In the rows, 128 means zero.
[142 182 141  98  83 102 151 158 111 133 165 135 115 162 105 102  97 115
 130 141 126 112 103 144  96 132 157 103  88 164 138 128 135 125 133 210
 155 117 148 105 104 146  78 165 123 137 162 153]
z_808
[155 136  84 136 104  97 127 178 157 105 161 134 168 126  72 131 129 103
 138 148  84 109 139 139 114  94 158 161 161 107 135 110 107 114 121  87
 126 123  96 117 116 150 134 142 112 140 107 137]
z_808
[142 118 117  87 127  90 139 167 184 152 164 121 107 111  78  70  93  99
 157 145 152 108 169 142 120 146 130 117  91 154  90 154 113 131 120 101
 113 112 153 115 129 160 124 163 162 110 149 108]
z_916
[148 115  70 141 114 107 139 130 181 144 165 155 112 140 107 121 130  69
 164 120 117 133 127 124 129 114 158 138  95  91  85 121  83 101 100  87
 173 113  87 125  92 111 111 130  84  78 150  97]
z_484
[146 139 106 113 167 136 129 169 120 102 112 161 143 100 134 127 152 113
 166 131 126 103 132 117  95  59 127 161  96  99 155 132  88 169 167  91
 180  71 121 110 142  93 120 164 132 153 126 135]
z_484
[133 111 151  79 126  87 120 143 118 110 120 139 135 116 145 117 101 157
 134 104 161 101 153 138  90  98 133  69 104  64  97 121 139 171 132 103
 134  75  99  98 134 118 158 131 121 125 160 121]
z_253
[154 112 114 145 125 119 159 111 150 124 162 159 138 148 102 106 101  97
 129 116 111 133 133 141 126 144 138 163  82 147  73  83  63 100 110  82
 112 138 104 125 127 130  85 173 109 120 111 119]
z_916
[113 144  85 124 109 126 183 126 145 179 188 119  88 128  18 116 102 104
 135 105 138 112 161 100 115 196 157 118  90 166  80 124 105  77 143 131
 144  94 105 104 135 118 134 113 132 115 106 114]
z_827
[150 119  93 148  97 104 185 171 171 105 175 146 147 175  53 186 158  76
 147 145 113 135 205 131  99 153 156 138 109 121 161  97 129 113 143  99
 125 107  49 108 114 109 138 169 101 110 125 161]
z_314
[118 101 134  81 143 126  72 163 134 144 106 138 114  82  96  72 199 119
 130 145 135 132 140 136 114  96  81 117 136  90 151 136 128 132  83 133
 123  95 197 130 132 130 133 170  84  69 145 122]
z_916
[148 185  60 135 147 131 132 171 149 117 177 148  96 159  75  87  98  98
 155 145  92 126 157 146  83 130 147 148 112 103 162 106 118 126 131 102
 143 102 101 114 104 158 161 134 111 118 150 128]
z_20
[157 110 121  92 101 114 135 165 153 142 183 154 156 155  85 164  70 100
 148 138 106 134 140 147  65 152 120 136 143 130 127 110  98 125 125  99
 102 118  54 115 137 156 149 132 160 124 110 115]
z_58
[155 130 129 127 107 122 130 108 132 109 137 171 126 148  91 130  74  92
 117 131 115 145 112 142 112 110 154 127 106 124 109 109 109 122 105  76
 158 128 118 105 116 157 132 169 107  76 147 114]
z_827
[117 156 104 137 142 107 152 159 152  95 144 148 145 177  83 152  98 116
 120 123 129 134 138 150  85 152 143 134 158 148 116 131  56 111 136  60
 104 116  89 116 140 110  93 149 108  86 114 136]
z_484
[110 104 145  62 124  75 117 186 156  89 126 150 155  52 157  95 136 124
 175 141 140  88 142 113 115 139 110 103 135  53 101 120  94 157 111  87
 124  92  48 118 133  95 127 161 126  92 140 109]
z_70
[138 114  94 147 111 102 165 164 191 118 176 154 146 156  85 115 109  54
 130 134 131  89 189 135 147 140 143 104 134 143 104  91  96 126 126  51
 140 149 128 123  98 136 105 158 130  72  91 111]
z_827
[199 120 126 153 104 120 164 147 147 103 187 188 112  98 105  85  95 113
 128 146 113 127 147 132  80 142 168 112  92  92  62  84  91 117 130  72
 182 121  76  91  99 180 155 120 121 133 130  92]
z_974
[107 159 100 155 105  83 192 166 166 121 180 138 127 159  73 122 124  86
 149 130 154 145 197 124 101 158 179  74 150 106 139 127 141 111 123 115
 130 100 114 135  82 141 149 115 142  95 157 125]
z_314
[159 156 106 100 122 131 141 174 169 140 135 151 124 168  66 128  93 131
 138 143 136  93 115 145 102 103 136 140 167 172 104  84  95  86 118  75
 125 122 124 122 102 159  93 107 155 110 135 135]
z_380
[154 105 150 154  95 118 166 139 185 104 190 158 126 132  86 108 148  89
 122 119 144 124 183 117 113 205 168 121 115  86 100  63 118 125 139 116
 161 113 127 117 140 154 120 171  95 104  66 101]
z_205
[176 133  69 118 120  76  97 112 160 120 149 151 139  81 100 134  81  72
 191 121 122 141 106 130  81  77 184 157  95  80 118 152 107 129  89  55
 182 119 120 142  98 162 150 121 122 125 154 170]
z_58
[143 141 139 122 100 117 137 152 108 125 167 156 151 152  66 143 134 100
 111 132 167 135 145 170 116 146 138  98 126 135 166 111 127 125  84  99
 149 165 122 118 120 174 149 113 111 107 126  88]
z_205
[126 137 174 138  87  98 149 172 175  99 181 149  91 182  69 140 116  94
 102 145  91 108 147 158  61 132 113 110 168 126 149 117 167 126 137 113
 149 131  69 110 128 148 169 142 105 112 117 134]
z_314
[112 148 159  74 137  95  81 185 111 160 139 146  94 102 146  99 147 112
 159 136 129  89  83 135 128  79 113 111  66 164 114 129  89 141 157 133
 135 139 142  93 133 110 152 165  88  71 148  89]
z_827
[113 130 129  83 153 113 119 159  91 167 102 136  84 102 114 130 181 102
 124 158 183 101  83 138 163 100 108  87  58 108 111 128 103 140 160 152
 113 113 162 111 102  95 120 154 110 100 141 126]
z_314
[149 125  70 129 125  81 132 115 139  96 150 136 161 103  94 153  99  67
 161 157 132 113 109 132 114 134 202 133  66  67  84 138  99 122 112 102
 137 127  81 110 125 151 188 163  96 151 139 122]
z_310
[117 175 134 115 126  97 141 186 144 158 185 146  98 176  16 142  89  97
 158 120 127 110 211 110  40 128 135 101 106 172 153 107 112  82 160 148
 127  84  83  89 136 104 109 129 117  83 181 128]
z_808
[148 105 137 111 154  97 138 129 164 146 168 150  72 140  86 107  25  89
 181 130 110  79 140 137  45 127 127 106  75 145  56 157 117 127 131 108
 109 100 123  99 154 152 177 158 145  98 163 110]
z_380
[105 133 147 123 122 141 166 139 121  69 142 152 119 162  50 140 138  93
 169 123  91 151 157 138  76 150  82 174 117 124 176 114 136 117  77 108
 141  97  64 134 140 133 120 187 115 110 131  84]
z_380
[ 97 130 135  78 116 108 136 152  64 134  87 115 112  94 119 146 143 121
 141 133 162 109  78 123 161 125 104  84  94  77 112 150 116 138 130 120
  87 142 140 114  98 124  95 130 122 110 134 104]
z_58
[159 125 141 108 121  86 153 110 191  74 143 126 129 143  94 107  32  83
 146 135 140 120 127 139  87 148 174 116 151  93  70 111 123 112 140  73
 120 104  73 109 122 133 139 154 138 120 170 120]
z_253
[162 107 102 111 136 102 148 148 158 107 168 143 183 155 123 111  84 105
 140 153 122 136 152 164  88 137 137 134 115 135 125 123  92 121 137  79
 114  98  96 120 144 123 188 165 131  99 153 114]
z_310
[147 128  82 136 135 126 150 132 167 122 164 149 136 132 112 104 133 107
 151 130 120 137 160 131  80 153 142 126 129 120 116 134  89 106  98 110
 171 124 136 131 137 145 148 136  93  97 142 108]
z_484
[137 132  90 131 115 112 145 135 136  93 158 161 136 116 112  75 108 117
 126 144 156 137 157 142  88 151 168  88 153  62 115 103 115 149  91 140
 151  89 121 128  86 104 151 152  96  91 145 133]
z_70
[142 171  60 109 144  72 117 139 172 118 163 167 117 122 139  60  29  99
 162 116 105 102 168  90 125 111 206 118  62 100  85 146 102 113 108  64
 150 131 122 103  67 145 112 130 127  87 174 104]
z_20
[129 154 108 114 113 113 162 128 173 173 188 128  96 138  32  74  61  87
 117 100 168 123 158 139 112 176 160  96 109 151  91  81 107  74 108  97
 154 124 123 130 101 124 126 125 111  62 125  89]
z_20
[144 135 144  99 123 116 138 157 120  87 142 148 106 160  86 195 106 108
 121 129 117 140 139 142  56 147 122 121 126 104 109  84 128 118 138  77
  89  93  50 122 144 129 145 141  90 118 154 142]
z_827
[144 156  67 135 123 103 129 155 129  74 162 134 117 139  61  97  61  78
 153 126 106 119  96 150  83 110 169 136 100 138  98 136 116 115 120 110
 160  85  48 119  75  85 122 151  95 118 132 156]
z_974
[158 170 113 132 117 123 173 187 127  99 174 154  96 169 102  90 105 103
 124 116 117 128 150 118 102 134 210 116 111 125  78  98 125 105 161 116
 103  92 125 111  91  86 122 152  85  98 141 130]
z_827
[171 178  95 107 141  79 127 157 170 136 165 114 119  77  97 116  46 128
 179 118 115 102 173 116  41 141 230 107 116 146 115 109 115 118 164  91
 114 104 155 111 115 136 189 157 116 107 145 142]
z_20
[157 144  96  83 100 120 147 217 157 106 166 120 128 159  69 147 108 121
 146 151 126 115 191 134  57 177 188  82 166 146 137 120 151 121 126 173
  95  97  67 120 132 122 153 146 114 121 122 125]
z_205
[197 133 134  80 112  93 125 115 190 109 192 134  89  94 133  39  70 122
 146 155  78 113 158 142  85 178 146 139 112 153  74 114  82  97 117  95
 179 127 107 118 116 140 142 163 100 116 123 126]
z_974
[156 145 191 151 101 130 128 120 165 146 172 152  65 134 102 101  94 125
 131  90  81 150 215 127 101 145 176  95 135 138  92 126 115 107  74 115
 184 148  67 117 131 138 142 110 103 107 115  70]
z_253
[144 192 110 128 133 100 140 151 155 113 172 138 118 174  67 125  56  67
 146 138 147 123 160 142 116 133 198 133  97 146 129  98 118 113 149  91
 159 118 117 109  90 117 133 170 119  98 132 159]
z_310
[127 125 123 144 107 117 143 141 127 114 183 142 131 134  89 161  75 102
 144 103 127 140 114 150  40 124 109 124  87 149 115 118 125 137  96 106
 164  90  62 111 145 158 124 165 119 104 150 180]
z_916
[157 143 164 139 114 114 163 126 183 124 190 166  77 133  82 119 112  65
 105 118 174 114 115 134 122 194 173 127  98 121  81  89 115 122 137 110
 178 107 108 131 133 126  54 146 138 110  84 169]
z_205
[150 139  74  87 132 148 103 139  94 131 144 132  66 110  93 140  80  74
 173 121  79  92  83 128  46 111  89 120  55 129  86 128  84 109  98 106
 137 109 100  92 108 151 104 158  85  88 170 115]
z_58
[131  88 170  58 157  75  81 188 112 113 111 165 105  80 151 130 119 146
 158 151 133 126 108 118  99 115  88 107  82  51 111 126  92 152 163 117
  97 123  65 115 145 132 128 147 142  85 126 110]
z_916
[122 134 127 146 113 117 202 128 151 118 160 146 171 158  96 161 123  99
 139 120 124 105 122 142 112 160  68 130  96 163 147 115  96 118 146  66
 181 115 115 119 127 140  95 146 135 110 128 105]
z_484
[163 129  77 138 114 117 150 139 186 120 172 143 118 162 100 152 116 112
 141  99 116 120 182 150  64 184 181 144 138 139 104  83 120 133 121  95
 141 110  72 116 119 102 149 145  82 131 114 148]
z_484
[117 149 105 120 110 102 140 181 148 138 216 126  95 162 109 140  81  99
 121 143 107 133 179 135  84 119  68 123 141 174 131 105 111 117 153  85
 136 110  88 115 133 143  87 135 132  84 148 188]
z_58
[131 110 119  95 108  99 116 139 167 117 152 147 136 172 109  88  85  89
 126 149 127 158 187 151 114 219 147  92 141 110 127 128 108 118 100 128
 115 128  72 112 111 149 150 149 120  85 147 106]
z_310
[150 123 145  83 131 150 102 201 116 165 124 157 115  90  86 118 150 134
 136 142 176 132 152 131  87  63 132 104 145  84 117 129 128 160 106 141
 128  62 134 124 163 129 125 133 147 120 142 181]
z_58
[124 146  84 126 124 141 147 132 139 112 173 147 100 147  30 110 105 107
 141 114 117 118 172 133  56 145 147 171 139 130 148  65 106 133 117  89
 146  90  96 103 108 105 150 168  77 139  82 142]
z_205
[178 126 120 121 141  90 156 129 180  86 153 145 139  91  68 100  98  98
 147 148 143 149 152 131  99 165 161 139  88 120 108 132  85 123 156  91
 156  75 123 125 122 120  96 180 148 105 136 132]
z_253
[151 125 135 149 112 107 140 143 190 102 194 153  82 140  35 124 113  66
 111 137 121 149 168 158  53 154 114 145  99 157 128 107 132 125 128 102
 183  86 104 123 141 152 112 195 107  83 133 178]
z_314
[128 135  98 113 146  79 153 123 117 116 186 118 142 146  60 129  35 120
 155 119 138 133 149 149 109 178 143 135  76 128  93 112  98 117 153  89
 104 150 104  95 172 169 138 169 148  91  96 173]
z_253
[152 152  98 123 108 137 132 161 143 141 177 131 102 178  79 103  84 108
 147 137  97 120 123 182 117 109 104 129  95 148 138 134 141 131 106 134
 184 108 103 116 171 167 138 158 135  62 130 155]
z_70
[151 143 124 134 148  89 119 183 141  97 188 156 126 149 132 104  87  99
 162 142 120 124 174 124 131 139 149 144  71  86 140 159 132 147 157  93
 151 120  86 109 112 142 134 117 171 115 143 157]
z_310
[158 157 104 118 117  70 118 145 163  50 181 138 148 172 122 113  91  99
 156 121  82 134 204 135  61 154 167 121  90 147 171 122 136 118 152 109
 172 104 118 117  94 108 145 179  78  77 131 115]
z_974
[125 135  91  95 114  93 171 177 164 131 168 140 107 142  98 109  78  73
 131 138 132 112 143 120  89 118 152 127 103 166  79 107  85 100 147  90
 111 127 102  99 106 126  82 163 123 122 148 133]
z_808
[151 136  90 150 128  76 147 167 167  96 184 157 124 148  91 142  68  89
 143 123 121 126 145 134  74  84 123 135  82 143 106 135 109 118 157  41
 153 111  93 127  91 114 136 120 110  92 158 117]
z_58
[134 105 133  81 138  93 150 140 122 124 143 183 125 136 118 106  54 101
 130 123 135 145 150 144 106 148 149 115 110  64  97 102  87 132 117  31
 109 126  65 113 128 137 137 143 153  89 104 155]
z_310
[119 125 128 130 142  77 159 131 189  63 169 154  95 127  94  96  94  86
 110 139 123 129 180 142  81 171 136 127 153  82  98 104 135 139 131  53
 109  81 102 124 141 139 138 191 141  79 136 139]
z_314
[151 131 114 135 153 125 133 127 150 138 187 147 135 143  86 151 139  96
 147 136 104 125 146 140  77 112  85 176  90 139 147 120  86 120 135 101
 172  95 152 131 161 117 124 168  93 110 119 161]
z_484
[139 173 132 130 117 127 134 160 166  88 179 131 134 158  70 148  81  65
 164 120  79 106 138 128  43 146 139 149 135 196 133  89  96 107 148  91
 139  83  88 102 118 114 126 198  90  94 141 128]
z_827
[111 139 139  63 147 125  96 162 121 129 129 142 123  64 166 135 152 127
 188 151 168  93  87 116 123 134 105 139  79  63 110 115 105 166 104 131
 140 132 121 108 143 163 134 153 144 125 137 135]
z_70
[159 138 111 148 107  95 162 157 150  96 139 159 126 143  71 122  48  99
 133 125  98 143 169 141  73 125 193 136 139 162  99  87  99 120 135  77
 111 142  61 110  83 121 126 160  98 157 131 135]
z_808
[165 130 136 103 134  88 156 113 113 115 170 129 173 114 166 131  10 115
 126 129 107 102  73 158 113 115 120 122  64 154 108 117 132 125 170  60
 137 126  91  92 184 153 169 183 150  79 171 155]
z_20
[166 132 121 116 123 122 143 140 163 107 174 160 128 119  94  82  17 127
 141 151 151 127 164 138  89 146 191 118 178 121  75  91  82 130  89  61
 125 134  88  93 131 169 145 166 153  72 134 130]
z_205
[146 137 105 111 132  66 159 136 181  94 173 152  94 158  75   7  75 136
 127 124 171 114 175 165 115 172 140 134  87 128  99 112 101 129 129  70
 142 140 172 120  79 131 123 154 120  79 134  97]
z_916
[137 132 134 160  93  83 163 137 154  81 189 157 137  96 100 106  86  80
 148 143 141 143 220 128  76 167 195  55 128 110  97 101  81 144  98 109
 160  94  73 104  78 125 145 188 109  78 144  47]
z_974
[131 139 110 115 118  72 156 163 153 112 152 144 124 122  51  80  86 133
 136 119 106 125 145 141 108 119 123 124 104 130 103 121 112 101 127  41
 125 103 123 123  73 120 159 146  89  86 128  71]
z_916
[126 159 127 144 103  95 152 202 182  75 180 127 108 154  44  99  97  92
 128 120 120 134 186 149  84 159 162 126 120 157 129 124 106 139 146 126
 183  88  81 120 121 102 100 212  84  89  59 152]
z_808
[133 109 100 120 137  95 180 137 135  91 118 145  86 151  87  76  76 108
 134 113 172 153 182 149  91 119 135 112 119 109 107 120 109 133 150  25
 137  97 126 123  88 131 142 123 118 123 153 127]
z_380
[145 150 102 140 145  79 141 127 140 112 146 147 130 147  81 131  92  98
 147 135  71 113 147 150  86 148 172 116 114 140 138 148 133 114 154 110
 101 138 111 119 121 141 234 134 118 146 129  81]
z_314
[153 161  66 102 126  88 128 199 130 137 180 165 141 119  81 126 106  93
 174 137 125 124 155 129  84 156 194 114  88 141 109 127 103 121 128 123
  87 111  98  88 113 126 139 160 121  78 166 137]
z_58
[196 157  99 128 112 122  95 146 161 105 178 120 137 108  66 123 105 123
 132 139 101 104 158 140  69 113 163 133 123 102 149 102 101 113 116 125
 187  81 114 125 150 156 118 154 105  92 129 143]
z_20
[104 142 138 157 118  78 159 139 159 149 215 145 101 131  71  84 128  98
 155 111 140 121 172 121  74 156 144 134  96 107 129 110 130 139 162 134
 137  76 139 103 107 121 178 140 111 148 135 118]
z_916
[139 162 140  97 147  92 112 171 138 111 158 132  90 106 148 144 137 134
 172 120  77 105 158  89  94  98 154 130  62  84 103 134 118 128 178 129
 136  71  90  99 163 128 130 145 122 135 140  95]
z_253
[145 127  89 115 130 118 178 170  96 128 152 150 160 143  93 121 108  92
 179 115 130 101 119 153  88 124  90 121  74 123 141 112 107 151 150  83
 130  93 134 109  96 146 112 143 145 132 163 117]
z_484
[134 115  96 113 122 115 154 137 145 112 150 121 145 154 116 175  89 112
 154 134 122 135 171 135 102 148 155 131 172 135 127  98 104 120 127 115
 114  96  33 131 162 114 124 156 154 120 105 173]
z_380
[153 146 106 110 112  77 129 141 145  96 164 141 137 154 146  76  66 128
 149 138 115 111 212 118 120 125 187  98 135 112 121 107 108 134 139  97
 119 118 131  95 114 147 124 155 115 100 167 115]
z_205
[145 144 126 121 129  95 172 160 151 108 155 143 120 143  49 128  82  81
 177 137 135 102 160 142  74 161 161  93  87 135 109 135  77 126 138 110
 103 131  91 101 103 137 121 151 148 120 144  57]
z_253
[192 163  90 133 123 143 105 174 126 117 151 150 129 135 100 143 165 119
 139 147  53 118 152 153 122  70 115 164 130 118 159  95  97 125 121  94
 176  98 111 127 144 166  92 144 115 124 132 114]
z_484
[134 141 137  80 109  93 125 183 110 136 140 130 109 108  98 157 133 124
 174 129 142  72 139 140  54 115 103  70  82 116 167 121 141 154 154 160
 174 105  96 112 139 116 140 125 114 115 146 159]
z_70
[150 193 109 113 135 128 103 149  88 129 141 165 111 135  87 129  82 100
 156 117  51 142 131 121  94  90 175 151 144  99 155 121 142 129 108 120
 112 107 144 138  95 143 116 138 137 145 106 163]
z_58
[174 144 122  97 134 125  88 125 148 169 155 151 107 111  57 109  85 105
 144 149 103 107 121 142  60 103 131 131 134 137 123 118  69  95  93 127
 152 109 141 112 134 159 117 134 131  96 155 132]
z_808
[174 165 133 125 131  61 125 145 178 157 210 172  73 165 118 132  66 120
 151 130 129 103 189 138  84 130 150 116  87 143 130  98 101 122 186  90
 198 149  91  95 131 144 133  94 146  82 165 125]
z_484
[163 156 133 145  99 126 177 154 120 123 177 148 133 132  48 105  66  82
 142 113 104 111 174 122  73 102 171 114  92 154 133 108 153 117 126 120
 184 114 157  93 106 147 132 184 111 119 131 140]
z_808
[153 141 100 122 122 100 170 197 185 129 182 171  74 175 107 102  82  82
 124 129 136 114 188 127  87 131 187  95  96 179  87 107 118 117 166  97
 131 121  84 103 115 108 115 137 114 101 140 115]
z_205
[161 171  70 122 129  80 132 185 166 113 187 139 146 137 108  79  79  98
 165 141 111  89 155 109 135  97 210 107 120 116  91 122 116 115 169 112
 145  70 129 110  97  99 161 155 120  74 143 126]
z_827
[134 141 122 124 108 124 163 110  69 115 137 116  82 161 105 166  98 111
 112 124 112 116  86 166  99 163 121 109  99 169 155 128 131 126 155 146
 145 158 123 108 130 154 115 140 137 128 100 133]
z_380
[168 137  80 114 143  83 159 160 163  99 153 149  86 134  77  85  59 113
 160 127 157 143 190 161 108 135 159 124  82 123  75 101 109 136 121  31
 135 133  72 115  83 134 126 136 118 107 167 152]
z_253
[164 152 109 123 100 103 151 168 138 134 175 127  99 168  76 127  30  88
 165 106  80  91 159 138  79 124 121  96 101 179  96  85 130  98 172  87
 134 106  61  93 115 127 119 142 112  80 170 139]
z_58
[130 140  92 101 123 110 138 167 143 141 172 118  91 117  71  99  97 116
 159 154 104 122 149 132 117 183 102 122  94 143  97 118  90 111 134 124
 104  94  82  97 105 147 122 169 125  99 144 103]
z_916
[157 135 126 135 105 101 160 165 138  89 165 146 127 132  67  95  89  94
 114 102 156 143 153 145  96  83 163 113 127 118 117  95 118 113 140  66
 194 129  92 131  94 125 106 108 125 124 115 117]
z_253
[135 150  98 125 120  87 176 147 149 130 214 135 122 144 105 115  98  91
 129 154 145 103 135 140 109 131 162 144  89 130 109 124  96 109 142  77
 141 134 111  98 112 114 152 139 122 113 142 153]
z_310
[142  99 129 122 165  99 147 126 168 103 159 148 118  94 115 110  69  67
 182 124 142 108 114 130  76 121 114 138  90  98  77 132  93 120 126  30
 152 139 126 114 144 139 164 166 124  58 165  77]
z_484
[103 118 101 169 118 101 190 118 129 101 182 138 139 151  85 124  81 103
 113 111 139 136 189 140  92 142 150 100 116 130 118 119 112 138 137 107
 154  94  81 110 160 120 157 176 135  95 105 142]
z_314
[127 122 104 119 129  88 102 161 137 114 141 183 145 160 135 105 118 117
 139 101 114 119 145 139  99 137 171  99 149  66  99  87  88 128 124  81
 114 122  39 119  70  94 167  77  82 137  84 126]
z_974
[146 138 123 125 108 121 133 133 159 102 160 127 181 153  51 146  46 100
 132 118 135 144 123 156  63 165 132 124 173 113 153  94  83 104  95  53
 124 117  96 138  84 159 126 130 125  83 114 117]
z_20
